Below is a small trained network, with its code and all its weights. Each question gives an input and a target symbol and asks what happens when units are switched off, that is, made to give their printed mean instead of their output.

import numpy as np


def w(rows, s, z=0):
    codes = np.array(rows[::2]) - 128.0
    scale = np.full(codes.shape[1], s)
    scale[-1] = z or s
    return codes * scale


def f(y):
    return y / 2 * (1 + np.tanh(0.7978845608 * (y + 0.044715 * y**3)))


def softmax(a):
    e = np.exp(a - a.max(-1, keepdims=True))
    return e / e.sum(-1, keepdims=True)


def log_softmax(a):
    a = a - a.max(-1, keepdims=True)
    return a - np.log(np.exp(a).sum(-1, keepdims=True))


def net(x, mask):
    ids = ['ΓΘΠαβεηλτψω'.index(c) for c in x.split()]
    T = len(ids)
    res = E[ids] + P[:T]
    r = res
    for j in range(3):
        rows = slice(3 * j, 3 * j + 3)
        q, k, v = (r @ M[0][rows].T for M in (Q, K, V))
        z = softmax(np.where(np.tri(T) > 0, q @ k.T / 3**0.5, -1e9)) @ v
        o = O[0][rows]
        res = res + np.where(mask[j], z, o[:, -1]) @ o[:, :-1]
    y = f(res @ A[0][:, :-1].T + A[0][:, -1])
    res = res + np.where(mask[3:7], y, B[0][:, -1]) @ B[0][:, :-1]
    return log_softmax(res[-1] @ U[:, :-1].T + U[:, -1])


Q, K, V, O, A, B = {}, {}, {}, {}, {}, {}
E = w([
[131,124,112],'Γ',
[172,142,79],'Θ',
[158,189,96],'Π',
[118,150,156],'α',
[165,241,154],'β',
[169,162,181],'ε',
[189,108,139],'η',
[160,5,204],'λ',
[205,177,126],'τ',
[154,96,126],'ψ',
[137,117,160],'ω',
],0.018)
P = w([
[73,79,120],'0',
[232,139,96],'1',
[232,125,88],'2',
[235,111,83],'3',
[233,98,82],'4',
[244,95,85],'5',
],0.011)
Q[0] = w([
[175,85,104],'head 1',
[90,142,143],'head 1',
[141,150,67],'head 1',
[215,160,85],'head 2',
[138,151,160],'head 2',
[249,86,140],'head 2',
[204,126,104],'head 3',
[43,146,85],'head 3',
[245,83,175],'head 3',
],0.018)
K[0] = w([
[43,58,248],'head 1',
[200,163,103],'head 1',
[81,165,151],'head 1',
[77,66,182],'head 2',
[111,109,81],'head 2',
[55,7,170],'head 2',
[68,167,53],'head 3',
[221,121,156],'head 3',
[53,141,128],'head 3',
],0.014)
V[0] = w([
[177,144,51],'head 1',
[134,188,186],'head 1',
[106,106,204],'head 1',
[110,127,54],'head 2',
[40,62,123],'head 2',
[85,153,34],'head 2',
[208,158,47],'head 3',
[117,20,94],'head 3',
[254,57,192],'head 3',
],0.016)
O[0] = w([
[166,27,118,112],'head 1',
[47,103,162,61],'head 1',
[125,187,140,172],'head 1',
[183,92,79,86],'head 2',
[142,180,39,180],'head 2',
[158,81,72,1],'head 2',
[147,40,144,144],'head 3',
[208,174,80,207],'head 3',
[235,162,248,173],'head 3',
],0.014,0.0066)
A[0] = w([
[88,132,2,2],'neuron 1',
[142,222,134,122],'neuron 2',
[140,145,166,218],'neuron 3',
[61,148,155,140],'neuron 4',
],0.0093,0.0038)
B[0] = w([
[18,51,92,180],'neuron 1',
[2,90,151,250],'neuron 2',
[222,133,148,178],'neuron 3',
[192,215,152,149],'neuron 4',
],0.007,0.024)
U = w([
[101,149,182,174],'Γ',
[116,184,87,217],'Θ',
[245,172,115,108],'Π',
[164,46,181,71],'α',
[18,120,97,65],'β',
[68,39,122,160],'ε',
[151,184,128,2],'η',
[11,53,190,65],'λ',
[133,155,2,138],'τ',
[205,91,69,173],'ψ',
[237,225,20,117],'ω',
],0.0068,0.0094)

Each question gives the input, a string of symbols that net reads in full, and the target symbol t.
The units are the heads (3 rows each of Q, K, V and O) and the neurons (one row each of A and B). Each row of codes is followed by its name. A weight is (code - 128) times the scale printed after its matrix; where a second scale follows, it is the last column's (O, A, B and U).
mask holds one flag per unit, heads first, then neurons. A switched-off unit (its flag False) gives its mean, the last column of its rows in O or B, instead of its output. The means were averaged over made-up inputs and are rounded, as every weight is.
A unit's drop is (log p(t) with every unit on - log p(t) with that unit switched off) / (log p(t) with every unit on - log p(t) with every unit switched off).
The circuit of an input: a set's keep is (log p(t) with only the set's units on - log p(t) with every unit switched off) / (log p(t) with every unit on - log p(t) with every unit switched off). Starting from all 7 units, units are removed one at a time, each time the one whose removal leaves the highest keep (on an exact tie, the one counted first), for as long as the keep stays at least 0.8.
circuit, biggest first: the units of the circuit, biggest drop first
unit that matters most: the unit with the biggest drop
top k neurons: the k neurons with the biggest drops, biggest first
which heads matter: for each layer, one digit per head in row order, 1 if its drop is at least 0.15 and else 0, layers parted by /
input Γ ω Γ, target τ: circuit, biggest first -> (head 3; neuron 1; head 2)
input α Γ ψ Θ, target β: circuit, biggest first -> (head 3; neuron 1; head 1)
input Γ Θ Γ ψ ε β, target τ: circuit, biggest first -> (head 3; head 2; neuron 1)
input β ψ τ λ Π, target Γ: top 3 neurons -> (neuron 4; neuron 2; neuron 1)
input τ Γ Γ, target α: circuit, biggest first -> (head 3; head 2)
input η τ ψ ω, target Π: circuit, biggest first -> (head 3)
input Π τ τ Γ, target ε: which heads matter -> 001
input Π η Γ Θ, target ε: which heads matter -> 001
input Θ α Θ, target ψ: which heads matter -> 110
input λ λ ω λ Γ ε, target Γ: which heads matter -> 111
input Θ Π Γ ψ, target ψ: circuit, biggest first -> (head 1; head 2)
input Θ Γ ω λ, target Γ: which heads matter -> 110
input λ Γ Θ, target Γ: circuit, biggest first -> (neuron 2; head 3; head 1)
input ψ Θ Γ τ Γ, target ω: circuit, biggest first -> (head 3; head 2)
input α λ τ β, target Γ: which heads matter -> 010
input Θ β ε ω ψ Γ, target ψ: circuit, biggest first -> (neuron 2; head 1; head 3)
input Π τ τ α, target ε: circuit, biggest first -> (head 3; head 1)
input η α τ τ Γ α, target Π: which heads matter -> 001
input ω ω ω ψ η η, target Θ: unit that matters most -> neuron 2
input ψ ω ω ψ Γ λ, target Γ: which heads matter -> 010
input Π Γ α η, target ε: unit that matters most -> head 3
input Γ λ η, target Γ: which heads matter -> 010
input ψ β η ω Γ ε, target ω: circuit, biggest first -> (head 2; head 3)
input τ Θ β, target α: which heads matter -> 101
input α τ Γ λ τ η, target Γ: top 3 neurons -> (neuron 4; neuron 2; neuron 1)
input ψ λ Γ Γ β Π, target Γ: top 2 neurons -> (neuron 2; neuron 4)
